Each row has a class, written as a number after it.
[ 12  33 -12 -31 -36 -25  12  28  36   5   4   4  42  18 -17 -39  32  -4
  11 -42 -21  48 -40  49 -22  51  18  -2 -29  -9 -40   6  21  16   9 -11
   8 -24]
6
[ -9  24   3  18  -1  19  25 -28   2  48 -11  -1 -13   0  35  14  32  14
 -62  -5  11 -25  19  -1 -21  20  20  45 -48  -3 -23 -17   3 -39  16 -34
 -27   7]
3
[-29   9  24  30 -20   8 -11  16   3  -5 -14 -56 -46  48   3  10  34 -22
  -6  26  45  13 -42  -4 -80  26 -48 -54  13   9  29   8  10  21  16  15
   8  17]
1
[ 36  26 -29 -46  18  -3  47 -81  14  17  36 -22  76 -30  29  17  18   1
 -21  29 -20 -32 -20 -38  22 -48 -14 -13  14 -30 -25  23  35   3 -33  13
   2 -58]
6
[ 16  41 -28 -33   7 -14  27  34  26  50  20 -16  23 -36  42  -3  19 -34
  -2  15 -22 -17  -2  15  33  11 -35  33 -46 -46 -44   1  17  14  44 -28
  10   6]
5
[  1  29 -39 -28 -19 -33  57 -93 -25   4  27 -35   9   1  40   8  60  21
  -1  33 -22 -19 -39 -28   0  -9   4 -10  24 -47 -45 -32  27 -23  -9  -8
 -30 -49]
1
[-13  17 -34 -38  50  23  20  22 -14  58  -3  18   9 -56  16  12 -40 -47
  -3  36  -1 -10 -13  -8  41  10 -47 -15   9  24 -19 -18 -34 -15  -8  -9
  -1  25]
0
[  9  -4   3  19   5  -6 -28  22   4  -9 -24   5  36  22 -14 -15  30  10
  -6 -10  12  34 -35  35  -5  35   5  23   9  11 -21 -15 -14  -5  27 -11
  25 -18]
4
[ 16  47  47 -21  15 -35 -19 -81  52   1  31  39  47   9  37 -30 -50 -26
 -13 -33  -4 -51   4   6  38 -13   6  57 -19 -47   2   9 -15  18   2 -33
   3 -21]
5
[ -1  16  16  25 -18 -29 -24  15   1 -20  -1   0 -41  16 -15 -17  18  10
   5   8  -8   8 -12  15 -22  70  34  11  26   9 -13 -24 -15 -39  25  12
  24 -11]
5
[-11  43  32   5 -42 -59 -27  12   8 -23   2   9 -41  52  -4 -49   2  -3
   0 -37 -39 -21 -33   7 -14  25  47  10  13 -42 -37  -4  11  59  34  17
   4 -30]
6
[  6 -19  13   0   3  -7 -39  38 -22 -12 -23  31  -2 -11   2  -2  -6  18
 -44 -19  12  23   8  17   8  31   0  11 -13   3  -8   0  -6  -3  13   2
 -18 -30]
1
[ 12 -12  17  -4  12  14  20 -30  12 -10  -8   3  -9 -38  -2  30 -38 -11
  28 -22 -26  -4  17 -24  34 -57  14 -35 -26   0  14   3   4 -60  -2  -7
   0  28]
7
[  3 -14  17  -4 -28 -16 -10  22 -26 -26 -15   1  17   3   2   1   3   1
   9  -2  -3  47 -44  14  -5  10 -62   3  31  12  10   3 -20  10  14   6
  -3  -7]
7
[-12   1   7  20 -42   6 -21  30   8 -15 -24 -25 -61 -13 -10  -7  18  30
 -61  14  23   4 -23  13 -35  82   5 -17   3 -13 -40  -8   9 -20  46  -6
  12  -6]
7
[  1 -19   3   9 -28  16 -23  10  34  11 -32   0 -26 -27  14 -14  30  -3
 -22  16  45  37 -44  13 -42  67  44  36 -19 -11 -30   1 -11  11  54 -10
  -2  -1]
1
[-18   7  39 -25 -11 -79 -13  21  -3  -2   6 -23 -17  18  16  -1  39  15
  -6   2 -32 -23   4 -22 -35  17 -16 -28   0 -58 -20   3  25  45 -13  25
  -6 -27]
2
[ 23 -44 -26  -9 -18 -14  35 -24   2  12  -6  14  48  30  12  -7  39 -18
  29 -44   5  49  -7  -7  11 -59 -62 -17  -9 -35  31  11  37 -25 -39  18
 -17  -4]
1
[-12  51 -35 -26  24  18  17  23   9  36  24  30 -18  -9   4 -30 -31  19
 -16  -6 -25 -43  39   5  -1  26  71 -14 -11  22 -58 -15 -23 -13   5 -27
  -1  10]
5
[-11  -7 -39  -8  25  -1  18 -18  -1  41 -23 -13 -38 -14  67  22  67  -4
 -39  62  17  32 -27  14 -14  -4   2 -11 -26  13 -31 -21  27  21 -20  28
 -40   1]
4
[ 10  -7   9 -23  -9  17 -23   2  30  47 -34   3  57 -37  -2 -25  -7  -2
 -40 -24  -3 -10 -14  35 -13  19 -35   3 -50   1 -53  -4  -7  13  26 -28
  11  52]
3
[ 25  25 -24 -29   9  20  19 -53 -25   6   5   4  51 -31 -16  22 -27  26
 -25 -15 -25 -27 -27 -27  -2 -10  21 -12  35  24 -18  -6 -17 -42 -14 -24
 -24 -46]
1
[   4   24   20    5  -58  -29  -20  -36   12  -28  -12  -29  -33  -18
  -12  -20    3    2  -44   16   16   11 -101   15  -43   85  -20   23
   45  -28  -32    6  -30    7   68    5   31  -47]
0
[ 28  18  13 -52  -2 -26  -5 -42   9 -18  29  23  63 -21  -5  16 -76  22
 -49 -34   4 -59 -11 -27   6 -13  16  12   6  -7 -16   4 -81  -9 -39  15
   5 -82]
5
[ -4 -27 -24  66  15  20  -4  20  13 -10 -27  -6   1  26   5  15   8   3
 -38 -17  11 -11  18  27 -15 -36  74  44 -23  28 -16 -16 -30 -26 -34  15
 -15  -2]
1
[ -2   3  -7 -11  -5  22  -6  26  41  14 -13   3 -24 -30   1   7  15  -8
 -20  14   0  -1   7  15 -18  11  19 -11 -30  20 -10  14   6   1  27 -16
  12  20]
7
[  1 -10  18  23 -21 -28 -12  22   5  -6 -31   3  12  21 -21 -15  39   6
  -5 -16  -2  20 -45  41 -32  36  29  23  18 -16 -50  -8 -34  11  49  -8
  31 -32]
2
[ -1  36  -5 -40 -11 -26 -22 -73  90  36  49   7  26   4  19 -43   0 -23
  -9  13 -34 -72  18 -18 -13 -27 -15   3 -17 -11 -14   5  27  36 -22  -9
  16  59]
6
[ 23  42 -12 -19  14   7  25 -60  55  56  19 -20   5 -35  50  -3  44 -43
  -2  17   2   4  -8 -16  10  41 -19  -6 -46  -8   1  21  49   1  27 -46
  11  15]
2
[  6  -9  -4 -24  -7  13 -14   0  -2  18   4   8   5 -31  -8  -3 -15  32
 -30 -15  -7   3 -24 -11   1  23 -40 -14  -5  27 -11  -8   6 -11  21 -21
   5   5]
2
[ -4  59  45 -46  28 -24 -19 -34  34  46  42   7  46  30  31 -72  24   7
 -24  -2 -27 -44 -42  28 -58  52 -19  23  -8  24 -36 -24  18  25  15 -22
  35   6]
5
[-11 -34 -56  23   5  48  26 -15  -2  24  -3  47  -4  41 -15  -5  20  42
 -41 -38  18   2  30   6  -2 -59  92  12 -29  20 -28 -25 -11 -17 -19 -19
 -40 -32]
2
[ 20  12 -14  11 -15  14  25 -80 -30   1  10  -9  34  13  -8  18  -9  43
 -26 -26 -12  -7 -21  -4   5 -15 -20  15  30  10  -8  -5  19 -10 -44  -4
 -42 -31]
3
[ -9  57 -13 -15 -48 -39   8 -49  17 -11  23 -30  15  85  39 -35  69  62
  -1 -28 -33  -1 -16   3 -57 -15   7 -21 -22 -12 -21  25  47 102 -10 -18
 -44 -19]
4
[ 13  34 -30 -16  17  27   5 -17  19  16   7  24  36   1 -31 -18  22  33
   8 -18  -4  36 -12  33  10  36  21   2   1  47 -19 -12  41 -24  -4 -41
   7   4]
4
[ -9 -19 -39  -7  -7   9   7  39 -25  -5 -24  26   8  -8 -27   8  12  30
  -7 -11 -10  34  15  25   9  13  29 -21 -10  32 -24 -12 -32 -24 -10 -12
 -19 -15]
0
[-19 -11   8  23 -40 -48   5  30 -10  -2 -27 -17 -28  29  21  -7  54 -19
  -4 -20 -16  61 -74  26 -35  27 -12  22  12 -43  -7  14  15  63  10  11
 -33 -44]
6
[-11 -15   2  27 -25  -8   4  -5 -16  -3 -10 -32  -8 -17   9 -28  11  17
  20   8  17  30 -38   3   9  70  15  -6 -13 -27 -33 -33 -33 -56  25  17
  11 -13]
5
[ -1   2 -11  -2 -22  -2  -2 -35  34  24  -1 -16  35   3  24 -34   4 -14
 -33   5  11 -60 -46  21 -42  22   8  31   8 -28 -38  -8 -60   2  38 -23
  32 -12]
1
[  5  19  17  -2  -4 -29 -10  14  13  20 -26  10  35 -28  36   3  18 -40
 -41  -7  -8  31 -16   6  23  52   6  16 -46 -23 -30   8 -23 -16  25 -18
 -27 -29]
6
[-17 -23  31  -7  -3   0 -48  42   4  -6 -16  -3 -41 -17 -17   2 -47   9
 -10  16  -6 -51 -11  -4 -16 -15 -14 -13  -3  36 -15 -12 -42  40  14  41
  36  50]
0
[ 49  20  35  13 -17 -13  13 -66  43  22   1  -9  22  75  27   0  49 -47
   4 -34   7  27 -25  -5 -44 -37 -35   2  -4 -42  32  51  78  61  -5   3
 -36   7]
4
[ -3 -19  -3  -7   4  58 -22  -6 -29  32 -14  -1  22 -35 -22 -41 -17  32
 -27 -10  22  -3 -11 -22 -28  60  48 -12  -4  24  -4   3 -18  18   2  -1
 -15 -27]
3
[-14 -30 -17  11 -22 -11  -7 -37  63  16  -5 -21   1 -46  17   9   6 -13
 -34  20   4 -51 -22  12  -6  12  44  17 -30 -21 -19  16 -67   0  -1   9
  27 -31]
6
[ 40  65 -17 -66  -5  -1  37 -99  30  -3  46 -32  84  20   3  -4  22  13
  22  20  -2   1 -38 -13 -13 -15 -43 -55  14 -21 -27  11  61   5 -16   2
   7 -42]
3
[  1 -24  10  -4 -11   3  -4  10  -8 -16  -6  -2   4  -1  -1   5   6  33
 -17  -4  20  39 -11  -1 -12   9 -14 -27 -13  11  -3   1   2 -13   4  10
  -5 -17]
2
[ 21  14   9  25 -28 -20 -25 -13   8 -30  -1   6  16  34 -23 -10  23   8
 -11 -26  17  20 -15   8   1  58  12  30  20   5 -16   1 -10   9   6  -1
  16 -42]
3
[ -7  -6  32   4 -24  -6  16 -19 -16  10  -5 -35 -35   7  21  -2  31 -13
 -10  23  41  32 -83 -31  -3  52 -37 -27  11 -26  14  -9  38 -11  12  47
 -18 -32]
4
[  9 -18  -1 -14  12  14   0   1 -11  27 -16   6  15 -26   6   8  -5  -4
 -23 -16  12  10 -14  -6 -10 -19 -27   5 -18  -3   4   2   8  -4  -4   7
 -11  -2]
1
[  2 -54  15  -1 -29 -74  10  15  -1 -27 -21 -12  17 -29  18  30  22 -48
  28 -15 -27  53 -52  -5  30 -24 -55  11   7 -65   6   5 -38 -12   9   4
  -6 -28]
5
[  7  -9  37 -13 -34 -44 -12 -30 -18 -32 -18 -25  16   8  14 -12  16 -10
 -12   3  25  23 -77 -49 -14  30 -17 -18  24 -62  -5 -14  -9 -11  18  48
  -1 -80]
3
[ -8  17 -39  36 -73 -36  35 -34  11  -9  14 -46 -43  33  49 -28  87  26
 -38  15  -1  35 -38  24 -14  29 -17  32 -30 -68 -77 -18   6 -22  92 -32
  -5  -1]
4
[  1  -7 -49 -23   5  37  10  47 -46  55 -44   0 -23 -19  36 -20  26  -3
 -52  12  17   2 -17   0 -52  16   8 -29 -12  13 -17 -12  -4  19  30   4
 -14  -8]
1
[-29  33 -49   7   5  20  48  40  54  44   5 -15   3  42  41 -12  55 -29
 -47   3  -2  -8  17  48 -65  11  47  -9 -47  31 -33  11  -8  22 -18 -51
  -9  25]
6
[  9  54   8 -28  23 -46  -6 -23 -58   9   3  22 -10  26  54 -25  34  32
 -11 -22 -38   5  11 -15   5  33  13 -21 -21   0 -35 -27  30   4   7   1
 -31 -42]
1
[-19  34 -10  -3  40 -15  15 -30  32   0   8  16  36  21   5  16  46   7
 -28  -4 -22 -22  -8  14  10   1  94  25  -3  30 -29 -23  -1  -9 -40 -48
 -24 -47]
4
[ 25 -35   4 -16 -12 -35  32 -22  -7  -8   1 -26   9  15  37  28  11 -29
  20  15 -11  24 -10 -51 -11 -89 -36 -56  -4 -49  -5   3   7 -11 -34  70
 -36   2]
5
[ 15 -29 -28   2 -41 -10   9 -16 -13 -13 -10 -10 -20 -26  -4  18  55  21
 -26  20  18  34 -24  15  -3   2  -2  27  -8 -29 -28  -7  11 -18  36  15
  -2 -39]
1
[ -4  -6 -25  14 -46   7  22   7  79  20  -2 -58 -59   1  39  29  43 -31
 -14  58  21  14  -6  19 -56   7 -26 -33 -27 -32  -9  38  37  34  20  -5
 -25  55]
2
[  8  33 -38 -22  20   9  11  14 -51   0   3  13  30  13   3   0 -18  46
 -30 -42 -16   8  17 -15   0  -6 -14 -28  16  47   3  -6  10  18 -43 -29
 -24 -25]
2
[ 13  54  27  -9 -35 -38 -53  53  21  -3 -17  -4 -41 -23  49 -36 -12   2
 -39  25 -10  40 -54  -2 -15 114 -56   6  -5 -18 -61  -1  -6 -25 103  24
   7   4]
7
[-17  -7 -12  15  14 -12 -12 -36   3  26  12  19  41   4  -6 -44  20  10
  72 -11 -37  20  -9  33  61  11 -21  13   0  -6 -16 -18  28 -12 -16  -2
 -14  19]
1
[ -7 -33 -26  45 -70 -15  23  40 -19  15 -21 -31  -7  17  11 -24  59   4
 -18  -7   9  30 -44  45 -14  37 -10  52 -16 -46 -62 -21 -37  13  68 -11
   0  -3]
2
[-31  15   2   6 -11  -5 -16  42   3 -21 -15 -51 -77 -17  23  13   8   3
 -56  25 -12 -23 -22 -30 -56  63  33 -69   1  27  -4   5 -34  -7  49 -33
   4   0]
4
[-15  18   8  -4  -8   7 -21 -16  20  12  13 -11   3   6  12 -44 -30  19
 -24   4 -14 -30 -66  28 -33  25  32  36  13   6 -33 -23  -6  43   5  -1
 -24 -10]
5
[  1  35 -20   1  22 -23  36  11 -46  -7 -10  22  -8  96  55  18  51  18
   5 -18  10  84 -26  12 -16 -34 -33 -30   7  19  -6 -11  35  32 -23  11
 -46 -54]
2
[  11    8  -42   -3   22   -7   12  -51  -17   -6   -9   21   43    4
   17   -1   21    7   -8  -28   19   39  -27   -7   36   -4   62    6
  -26  -17  -29  -35  -39  -28   -8  -19  -16 -100]
5
[  4  61  29  32  -4 -30 -24  13 -15  -8  28  -1 -14  63   4 -28   3  32
  19 -39 -36 -19  36  11 -10  64   8  25   9   2  19   6  27  18  -3 -20
 -13 -10]
5
[-31 -20  12   0  25  29   4 -20  21  40  -1  -5 -59 -38  35 -29  12  19
 -22  53   3 -47  -7 -20   1  14  56 -32 -42  15 -62 -51  13 -84  35  36
  18  47]
1
[  14  -40  -40   35  -75  -38   28   11   15  -16  -22  -69   24   14
   20  -11   57    7    7    4  -25   16  -55   28  -17   10    6   15
  -22  -71 -108  -34  -42  -32   50   20   11    3]
3
[  2 -18  14  36   3  42 -14 -65  32   4  27  11 -21  22 -65   8  23  12
  21  -2  28   6  50   6  14 -21  14 -37 -23  15  26  11  44 -31  -6  -7
  10  22]
5
[ -3  94  26   1 -23 -11 -45  -2  43  -4  -6 -20 -10   4  -8 -36 -36   6
 -56 -34 -28 -64 -45   9 -24  98  27  13   7   5 -60 -13   0  21  58 -61
  22   6]
3
[ 27   5 -21  -6 -18  18 -30 -34  23 -14  10 -20   8 -19 -12  -2 -26  46
 -20  -9 -23 -35 -15 -15 -19  -8   7  -5  12  14 -12  13   9  25  -3   3
   5 -12]
7
